Below are the code and all the weights of a small trained network. Each question names an input and a class and asks about switching units off, where a switched-off unit gives its printed mean instead of its output.

import numpy as np


def w(rows, s, z=0):
    codes = np.array(rows[::2]) - 128.0
    scale = np.full(codes.shape[1], s)
    scale[-1] = z or s
    return codes * scale


def f(y):
    return np.maximum(y, 0)


def log_softmax(a):
    a = a - a.max(-1, keepdims=True)
    return a - np.log(np.exp(a).sum(-1, keepdims=True))


def net(x, mask):
    res = np.array(x, float).reshape(1, 6) / 4 @ E
    y = f(res @ A[0][:, :-1].T + A[0][:, -1])
    res = res + np.where(mask, y, B[0][:, -1]) @ B[0][:, :-1]
    return log_softmax(res[-1] @ U[:, :-1].T + U[:, -1])


A, B = {}, {}
E = w([
[214,178,189],'x0',
[153,2,84],'x1',
[178,136,63],'x2',
[101,152,9],'x3',
[61,220,136],'x4',
[131,34,176],'x5',
],0.0075)
A[0] = w([
[93,166,98,82],'neuron 0',
[127,136,168,34],'neuron 1',
[128,140,169,94],'neuron 2',
[156,172,147,101],'neuron 3',
[74,143,95,161],'neuron 4',
[180,105,96,87],'neuron 5',
[61,80,187,61],'neuron 6',
[96,95,175,192],'neuron 7',
[84,111,99,66],'neuron 8',
[180,90,178,106],'neuron 9',
[5,17,72,213],'neuron 10',
[247,72,64,104],'neuron 11',
[143,79,175,133],'neuron 12',
[105,135,104,37],'neuron 13',
[155,52,110,75],'neuron 14',
[106,120,99,137],'neuron 15',
[186,153,126,107],'neuron 16',
[121,105,150,253],'neuron 17',
[29,97,137,187],'neuron 18',
[143,151,72,58],'neuron 19',
[196,150,140,96],'neuron 20',
[77,38,208,206],'neuron 21',
[107,171,164,189],'neuron 22',
[87,130,25,156],'neuron 23',
[141,166,18,179],'neuron 24',
],0.013,0.005)
B[0] = w([
[211,138,127,167],'neuron 0',
[131,3,188,142],'neuron 1',
[101,131,146,155],'neuron 2',
[25,117,72,168],'neuron 3',
[196,167,156,184],'neuron 4',
[127,167,60,159],'neuron 5',
[124,168,180,164],'neuron 6',
[165,170,162,179],'neuron 7',
[144,18,96,151],'neuron 8',
[120,68,66,178],'neuron 9',
[229,79,132,252],'neuron 10',
[90,109,31,210],'neuron 11',
[207,84,118,174],'neuron 12',
[127,85,184,137],'neuron 13',
[201,139,78,179],'neuron 14',
[159,119,157,156],'neuron 15',
[82,145,105,159],'neuron 16',
[202,166,130,185],'neuron 17',
[212,159,181,196],'neuron 18',
[114,70,139,156],'neuron 19',
[70,123,162,164],'neuron 20',
[228,127,147,218],'neuron 21',
[135,170,38,201],'neuron 22',
[208,109,195,216],'neuron 23',
[157,103,146,222],'neuron 24',
],0.0064,0.011)
U = w([
[174,166,139,35],'0',
[42,50,206,28],'1',
[172,152,6,173],'2',
[85,103,143,2],'3',
[99,156,152,227],'4',
[184,90,223,144],'5',
[146,197,195,199],'6',
],0.013,0.011)

Each question gives the input, the list of numbers given to net, and the class t.
The units are the neurons (one row each of A and B). Each row of codes is followed by its name. A weight is (code - 128) times the scale printed after its matrix; where a second scale follows, it is the last column's (A, B and U).
mask holds one flag per neuron, in row order. A switched-off neuron (its flag False) gives its mean, the last column of its row in B, instead of its output. The means were averaged over made-up inputs and are rounded, as every weight is.
A unit's drop is (log p(t) with every unit on - log p(t) with that unit switched off) / (log p(t) with every unit on - log p(t) with every unit switched off).
The circuit of an input: a set's keep is (log p(t) with only the set's units on - log p(t) with every unit switched off) / (log p(t) with every unit on - log p(t) with every unit switched off). Starting from the 12 units with the biggest drops (on a tie, the unit counted first), units are removed one at a time, each time the one whose removal leaves the highest keep (on an exact tie, the one counted first), for as long as the keep stays at least 0.8.
circuit, biggest first: the units of the circuit, biggest drop first
unit that matters most: the unit with the biggest drop
top k neurons: the k neurons with the biggest drops, biggest first
drop of u: that unit's drop, to one decimal
input [-3,-3,-4,5,7,-8], class 6: circuit, biggest first : (neuron 23; neuron 11)
input [5,1,-3,-7,-2,-7], class 6: circuit, biggest first : (neuron 10; neuron 23)
input [0,3,6,-8,-1,8], class 2: circuit, biggest first : (neuron 11; neuron 9)
input [7,-6,-3,-3,8,-1], class 4: unit that matters most : neuron 3
input [0,3,8,5,6,-5], class 5: circuit, biggest first : (neuron 23; neuron 24; neuron 22)
input [-1,2,-6,3,0,-7], class 6: circuit, biggest first : (neuron 11; neuron 9)
input [8,-1,8,-1,3,4], class 4: top 2 neurons : (neuron 20; neuron 10)
input [7,8,-4,-5,6,-3], class 6: top 3 neurons : (neuron 10; neuron 23; neuron 24)
input [6,5,-8,-3,5,-3], class 6: top 2 neurons : (neuron 10; neuron 23)
input [0,-3,8,-2,4,-7], class 6: top 2 neurons : (neuron 11; neuron 9)
input [1,-8,4,-3,1,3], class 4: drop of neuron 3 : 0.1
input [-2,7,0,-3,2,-6], class 5: drop of neuron 22 : 0.7
input [4,-6,6,0,0,-1], class 4: drop of neuron 10 : 0.2
input [-3,-1,0,2,7,5], class 5: unit that matters most : neuron 10
